Each row has a class, written after it.
-39; -22; -10; 6; 2; -47; -35; 23; -8; 4; -15; -61; -21; 32; 24; -7; 29; -4; -51; -30; -28; -12; -7; -33; 16; 79; 37; 20; -43; 15; -11; -43 : Q_879
43; -35; -28; -53; 49; 16; 30; -10; -18; 7; 8; -27; 21; -2; 27; 66; -37; 49; 40; -5; -17; 30; 1; -2; -37; -45; -4; -80; -41; -25; 5; 52 : Q_411
18; -34; -80; -7; -6; 4; 36; 20; 17; 4; 29; 85; 50; -114; -62; 32; -54; -42; 39; -11; 61; -24; 29; 56; 46; -33; -14; 68; -6; -41; 23; 28 : Q_449
23; 54; 43; -20; -11; 5; 42; 14; -14; 1; 4; 7; -33; -10; 7; 17; 2; 35; 21; -33; -43; 0; 31; 9; -7; -18; 5; -37; 2; 8; -1; -16 : Q_622
-10; -25; -62; -28; -14; -4; -30; 14; 30; -12; 8; -24; -4; 75; 35; 43; -24; 27; 17; -2; -41; -11; -71; 9; 7; 21; -3; 17; -26; -38; 49; -11 : Q_463
3; -20; -24; -34; 6; 1; 5; 10; 15; 0; -17; 9; 20; 31; 4; 1; -57; -26; 9; 8; -8; 8; -23; 16; -15; 28; 6; 5; -5; -31; -21; 15 : Q_345
-18; 47; 18; 2; -58; 18; 13; 20; 13; -15; -1; -16; -10; -23; -7; -5; 21; 6; -23; -30; 19; -70; 109; -22; 19; 18; 50; 31; 8; 37; 2; -64 : Q_181
18; 62; 52; -13; -19; -7; 29; 10; -15; 6; -1; 2; -44; 7; 26; 19; 23; 16; 12; -27; -55; 0; 0; 17; -7; -5; 12; -44; -29; 12; 7; -16 : Q_622
-35; 27; 29; -6; 17; -2; 14; 11; -5; -2; -51; -6; -10; -1; 44; 21; 30; -42; -1; -10; -26; 16; 0; -8; 8; 23; 7; -61; -20; -32; 7; -10 : Q_324
-1; -13; -37; -39; -2; 6; 12; 18; 28; 1; -26; -5; 27; 6; 17; -45; -37; -53; 14; -11; -8; 1; -24; 14; 6; 37; -7; 16; -6; -3; -11; -1 : Q_463
35; -8; -51; -37; -24; 10; 20; -8; 1; -16; -10; -17; 10; -12; 9; 16; -17; -36; 7; 6; -15; 14; -54; 48; -24; 4; -31; -67; -20; 9; 18; 41 : Q_449
64; -22; -22; -43; 12; 4; 15; 31; 28; -7; -5; 43; 44; 66; 15; 66; -104; -30; 42; 38; -36; 39; -38; 52; -35; -69; -2; -47; -55; -24; 14; 42 : Q_345
22; 34; -36; -16; 82; 40; 25; -29; 8; 61; 22; 48; -23; 9; 23; 10; -62; 63; 22; 8; -64; 23; -25; 48; 9; 55; -10; -67; -10; -21; 50; 61 : Q_613
-28; 20; -10; 14; 21; 9; 5; 10; 12; 13; -25; -7; -9; 4; 36; 40; -9; -29; 0; -3; -31; 16; 13; -13; 22; 22; 12; -51; -15; -10; 18; 0 : Q_181
-9; 1; -35; -38; 22; 7; 10; -3; 4; 3; -24; -22; 12; 9; 10; -21; -30; -26; 22; -2; 0; 3; -16; 25; 14; 34; -6; -16; 16; -10; -19; 10 : Q_411
-67; -37; -23; 0; -32; -36; -36; -6; -3; 15; -6; -26; -25; -7; 8; 39; 52; -93; -53; 13; 65; -34; -17; 3; 60; -15; 7; 2; -56; -22; 22; -22 : Q_324
21; 47; 61; -22; -29; 6; 33; 1; -12; -24; -10; -6; -18; -4; 13; -18; 25; 39; 0; -20; -48; -12; 31; -8; -43; 49; 14; -20; -7; 6; -12; -22 : Q_345
24; -4; -27; -33; -11; 8; 31; 3; -5; 0; -7; -16; -9; 7; 19; 27; -9; -29; 10; 11; -31; 12; -61; 34; -10; -9; -16; -72; -14; 13; 16; 24 : Q_622
75; 16; -26; 5; 35; 3; 51; 3; -16; 19; 48; 32; 5; 24; 26; 58; -60; -7; -11; 24; -92; 14; -47; 17; -16; -37; 10; -109; -48; 24; 32; 38 : Q_622
41; -31; -16; -46; 37; 9; 20; -20; 10; 26; 55; 62; 34; -6; -20; 53; -74; 33; 9; 6; -34; 24; 13; 1; -13; -1; -1; 25; -17; -55; -9; 43 : Q_345
-3; -29; -82; -35; -21; -13; 27; 15; -1; -29; 33; 0; 3; -65; -41; 10; 13; -10; -15; -5; 8; -46; 20; 22; 49; 35; -43; 52; -3; -10; 28; -17 : Q_345
-55; -19; -91; 25; -35; 22; 8; -46; 2; -18; 30; -38; 19; 18; -29; 25; 32; 19; -32; 33; 23; -28; 74; -32; -6; -75; 30; 105; 53; -45; 34; 1 : Q_613
31; -22; -34; -34; -5; 11; 26; 9; 5; -21; -16; -14; 8; 9; 17; 24; -35; -19; 6; 21; -30; 1; -45; 27; -11; 39; -17; -64; -28; 1; 23; 24 : Q_345
-8; -20; -34; -23; -76; -33; 24; 30; -34; 10; 36; -34; -33; -35; -8; 24; 22; -6; -19; -32; 38; -47; 43; 23; 17; -71; -4; 16; -68; -13; -15; -46 : Q_411
38; 30; 64; -3; -23; -3; 31; 4; -10; -19; 1; 4; -2; 30; 22; 22; 6; 44; 6; -17; -53; -7; 32; -4; -55; -13; 21; -23; -38; -23; -3; -14 : Q_345
-3; -18; -51; -37; 8; 0; 9; 20; 25; -1; -18; -2; 28; -2; 14; -36; -32; -36; 17; -15; -18; -6; -27; 7; 8; 43; -6; 19; -10; -11; -3; -2 : Q_463
94; -23; 25; 7; 16; -7; 60; 10; -18; 27; 35; 12; 20; -3; -1; 66; -61; -4; -4; -31; -50; 64; 50; 25; -15; -77; -16; -39; -92; -31; -24; 39 : Q_51
25; 46; 66; 24; -16; 11; 31; -17; -25; -12; -10; -29; -23; 11; 25; 4; 45; 49; 22; -18; -22; -10; 38; 6; -36; -24; 16; -32; -20; 5; 3; -1 : Q_411
67; 14; -19; -37; 43; 40; 32; -15; 30; 23; -11; 12; 22; -33; 21; -13; -61; -15; 35; 1; -60; -20; -42; 68; 26; 64; -15; -55; -9; 9; 27; 74 : Q_949
38; -14; 9; 33; 42; 16; -1; 16; -23; -7; 9; 35; 3; -42; -34; 18; -64; 66; 25; -17; -7; 14; -1; 10; 28; 49; -19; -18; 16; 22; -15; -22 : Q_949
4; 1; -39; -31; 6; -4; 6; 12; 14; 12; -19; 1; 2; 28; 1; -14; -44; -48; 12; -3; -22; 0; -48; 36; 11; 20; 0; -10; 4; -2; -20; 14 : Q_622
51; 4; -44; -73; -43; 22; -5; -17; 30; -4; -10; -4; 13; 31; 24; 11; -66; -92; 16; 44; -32; 53; -95; 68; 10; -9; -27; -73; -7; 22; 0; 73 : Q_449
2; -17; -44; -28; 5; -2; 12; 22; 26; 2; -17; 10; 30; -5; 7; -45; -32; -50; 16; -12; -13; -1; -24; 18; 9; 33; -13; 26; -11; -5; -8; -1 : Q_463
58; -6; 9; -56; 32; 29; 63; 2; -2; 36; 0; 24; 21; 14; 26; 30; -65; 21; 14; -34; -40; 52; 33; 61; 5; -34; -29; -60; -34; -29; -2; 24 : Q_613
-21; 21; -7; 2; 21; -6; -4; 23; 23; -18; -37; -36; -11; -8; 20; 19; -11; -38; 20; -5; -32; 9; 26; -12; 55; 20; -2; -34; -20; -12; 22; 5 : Q_879
12; 4; -39; -22; 8; -7; -9; 37; 35; 2; -24; 6; 21; 12; -2; -53; -49; -64; 14; 8; -28; 5; -29; 32; 11; 39; -9; -10; -16; 16; -23; 11 : Q_879
-50; 33; 7; 25; 23; -7; 5; -20; -7; 0; -37; -39; -28; 1; 32; 19; 18; -41; 13; 8; -6; 4; 4; 3; 46; 21; 10; -41; -2; -20; 26; 1 : Q_411
2; -9; -45; -47; 10; 13; -8; 22; 32; 25; -23; 17; 32; 14; 9; -29; -44; -43; 6; -2; -9; 8; -24; 23; -17; 42; 6; -12; -1; 11; -34; 8 : Q_181
-45; -103; -44; 75; 5; -33; -34; 26; -47; -21; 51; -80; -32; -10; -27; 49; 56; 71; -69; -35; 105; -7; 17; -47; 71; -37; -22; 72; 48; 26; 8; -48 : Q_335
21; 6; -47; -43; -13; -3; 2; 8; 11; -2; -14; 10; 20; 9; 2; -19; -44; -37; 12; -9; -20; 14; -48; 42; -27; 26; -5; -16; -7; -10; -21; 23 : Q_449
18; 29; 91; 6; -66; -3; 19; 2; -6; 8; -3; -9; -24; 5; 7; 2; 31; -6; 8; -16; 17; 37; 26; 25; -26; -54; 8; 2; -20; -3; -19; -16 : Q_51
-31; 28; -3; 2; 25; -11; 16; -6; -2; 0; -29; -19; -25; -6; 24; 41; 1; -51; 5; -12; -35; 6; -14; 3; 51; 33; 3; -42; -12; -24; 25; 0 : Q_622
41; -60; 11; -46; 32; 23; 31; -9; 20; 11; 23; 4; 52; -52; -26; 3; -29; 7; 15; -23; 46; 9; 53; 2; 27; -30; -30; 3; 20; -7; -13; 34 : Q_879
62; -22; -19; 6; 14; 15; 38; 30; 0; -11; 10; 7; 51; -46; -4; 31; -68; -70; -31; -2; 9; 14; 21; 13; 18; 2; 8; -57; -47; 39; -12; 15 : Q_335
19; 47; 35; 1; 7; 5; 4; 12; 2; -17; 12; -10; 14; 4; 33; 20; 28; 23; -1; -23; 0; 9; 11; -4; -49; -13; 18; -10; -25; -7; 2; -5 : Q_335
5; -9; -44; -48; 4; 21; 18; 12; -1; -16; -30; -33; -6; -3; 30; 17; 1; -41; -3; 15; -20; 10; -38; 18; 12; 23; -36; -93; -15; 4; 15; 23 : Q_324
37; -70; 26; -4; 16; -15; 34; 8; -29; 10; -17; 18; 42; 32; -15; 26; 3; 36; 11; -30; -18; 42; -26; 17; -93; -40; 5; 2; -6; -8; -38; -1 : Q_622
11; -16; -24; -19; 85; -12; -10; 8; -10; 36; 11; 76; 18; -21; -11; 40; -58; 32; 56; 2; 5; 34; -41; 36; -6; 32; -2; -20; -45; -27; 3; 12 : Q_411
-24; 1; 22; 22; 7; -20; 1; -8; 1; -7; -33; -50; -15; 14; 17; 28; 10; -43; -2; -2; -21; 38; -4; -7; 23; 6; 6; -48; -12; -25; 17; -1 : Q_51
20; 28; 52; -1; -19; 1; 22; -6; -7; 7; 1; -33; -31; 0; 20; 13; 24; 19; 2; -24; -27; 30; 21; 9; -3; 1; 2; -19; -20; -8; 2; 8 : Q_51
24; -50; -3; -25; 37; -6; 4; -24; 10; 47; 52; 51; 24; -29; -40; 33; -19; 9; 17; -6; 44; 58; -15; 50; 21; -19; -41; 56; 1; -38; 3; 34 : Q_51
-3; -8; -44; -48; 20; 14; -7; 21; 32; 22; -22; 13; 28; 22; 16; -19; -44; -34; 8; -6; -14; 11; -25; 20; -9; 42; 2; -21; 8; 5; -26; 7 : Q_181
10; -34; 3; 62; -30; -15; 55; 3; -26; 14; -6; -44; -6; -5; 37; 16; 49; -17; -24; -25; -14; -13; 18; -11; -64; -67; 9; -8; -97; -17; 21; 16 : Q_463
29; -30; -19; -33; 8; 10; 36; 7; -3; -17; -24; -29; 5; 10; 20; 16; -30; -14; -2; 9; -31; 9; -30; 20; -15; 36; -22; -75; -18; 6; 13; 25 : Q_345
-6; 9; -40; -52; 14; 7; -2; 21; 13; 2; -32; 12; 12; 14; 17; -20; -23; -48; 5; 5; -32; 11; -37; 19; -6; 45; -11; -31; -8; -23; -28; 11 : Q_324
10; 33; 46; 8; -26; 5; 36; -16; -6; -3; 21; -16; -16; -22; -1; 24; 26; 14; 0; -21; -16; 25; 51; 0; 2; -20; -7; 2; 0; -27; 8; -8 : Q_51
18; 49; 50; -4; -25; -6; 35; 10; -5; -3; -14; 4; -22; 19; 32; 3; 11; 8; -1; -9; -74; -4; 13; 11; -39; 22; 23; -29; -40; -10; 7; -6 : Q_345
43; 15; -5; -45; 45; 38; 32; -13; 17; 6; 26; 53; 50; -19; 10; 30; -20; 33; 12; -8; -22; -30; 31; -4; -22; 26; 32; 0; -17; -37; 18; 31 : Q_324
-5; -4; -60; 33; -86; -11; 7; 2; 0; 5; 14; -35; -21; 44; 19; 29; -4; -72; -47; 20; 27; -39; -43; 54; -3; -46; 21; 10; -40; 10; 39; 11 : Q_449
35; 8; -14; -21; 1; 9; 11; 26; 21; -5; -22; -19; 0; -6; 18; -20; -18; -47; 19; 19; -29; 19; -30; 37; 8; 7; -28; -74; -28; 43; 13; 35 : Q_879
25; 20; -29; -4; -50; 27; 8; -54; -2; 11; 44; -33; -11; 9; 4; -46; 23; 19; -52; -8; -23; -61; 42; -7; 23; 20; 29; 52; -13; -13; -13; 21 : Q_613
22; -20; -39; -39; 2; 21; 10; 17; 13; 11; -22; -13; 9; 0; 25; 19; -10; -25; 10; 8; -14; 26; -32; 30; -20; 0; -26; -74; -28; 31; 6; 29 : Q_181
-42; 36; 20; 26; 25; 1; -8; -11; -2; 1; -40; -29; -21; -1; 39; 22; -1; -15; 20; -3; -29; 19; -25; -3; 19; 27; 1; -36; 11; -42; 12; -3 : Q_949
16; -35; -46; -19; 0; 12; 32; 6; 9; -11; -13; -43; 13; 9; 36; 2; -9; -29; 2; 3; -24; 2; -41; 7; -6; 0; -27; -59; -24; 8; 36; 21 : Q_463
-19; 31; -56; -43; -13; 15; -1; 5; -2; -28; -20; -37; -3; 10; 22; 14; 32; -12; -23; -1; -5; -37; -2; 1; -30; 76; 13; 3; -42; -5; 13; -18 : Q_324
22; -10; -31; -22; -4; 12; 10; 25; 22; -19; -21; -29; 7; -12; 7; -10; -22; -39; 15; 12; -6; 4; -17; 25; 25; 17; -30; -56; -11; 30; 15; 21 : Q_879
-26; 1; 3; 22; -3; -13; 5; -8; 5; -12; -26; -39; -11; -1; 16; 38; 4; -53; -2; 4; -30; 32; -8; -7; 36; 24; 4; -38; -12; -40; 24; 0 : Q_51
28; -3; -33; 3; 40; 9; 13; 22; 4; -7; -10; -24; 14; -8; 19; 11; -18; -27; -3; 3; 2; 28; -36; 32; -17; 3; -28; -72; -22; 26; 13; 36 : Q_335
-30; -10; -24; 10; -1; 12; -26; 3; -5; -35; 16; -38; -17; -5; -30; 34; 14; 77; -6; -25; 51; -46; 58; -47; 3; 1; -16; -32; 29; 8; 15; -61 : Q_181
2; 0; -38; -23; 15; -7; -12; 39; 35; 7; -19; 10; 21; 13; -4; -44; -54; -45; 21; -1; -13; 8; -16; 26; 15; 26; -7; 15; -4; -4; -28; 8 : Q_879
3; -18; -46; -28; -19; 19; -16; 16; 1; -11; 20; -46; -8; 18; 12; 28; 1; 59; -5; -20; 14; -18; 29; -37; -15; -24; 6; -2; 1; 3; -16; -9 : Q_181
5; 18; 77; -5; -30; 4; 36; 0; -14; -6; -13; -9; -21; -7; 22; 19; 27; 11; 0; -17; 12; 11; 37; 6; -10; -10; 3; -4; -14; -8; 0; -13 : Q_345
-10; -4; -51; -32; 21; -2; 2; 8; 2; 2; -23; -14; 13; 16; 6; -20; -33; -19; 24; 0; -11; 1; -25; 25; 6; 37; 0; -5; 6; -10; -20; 3 : Q_411
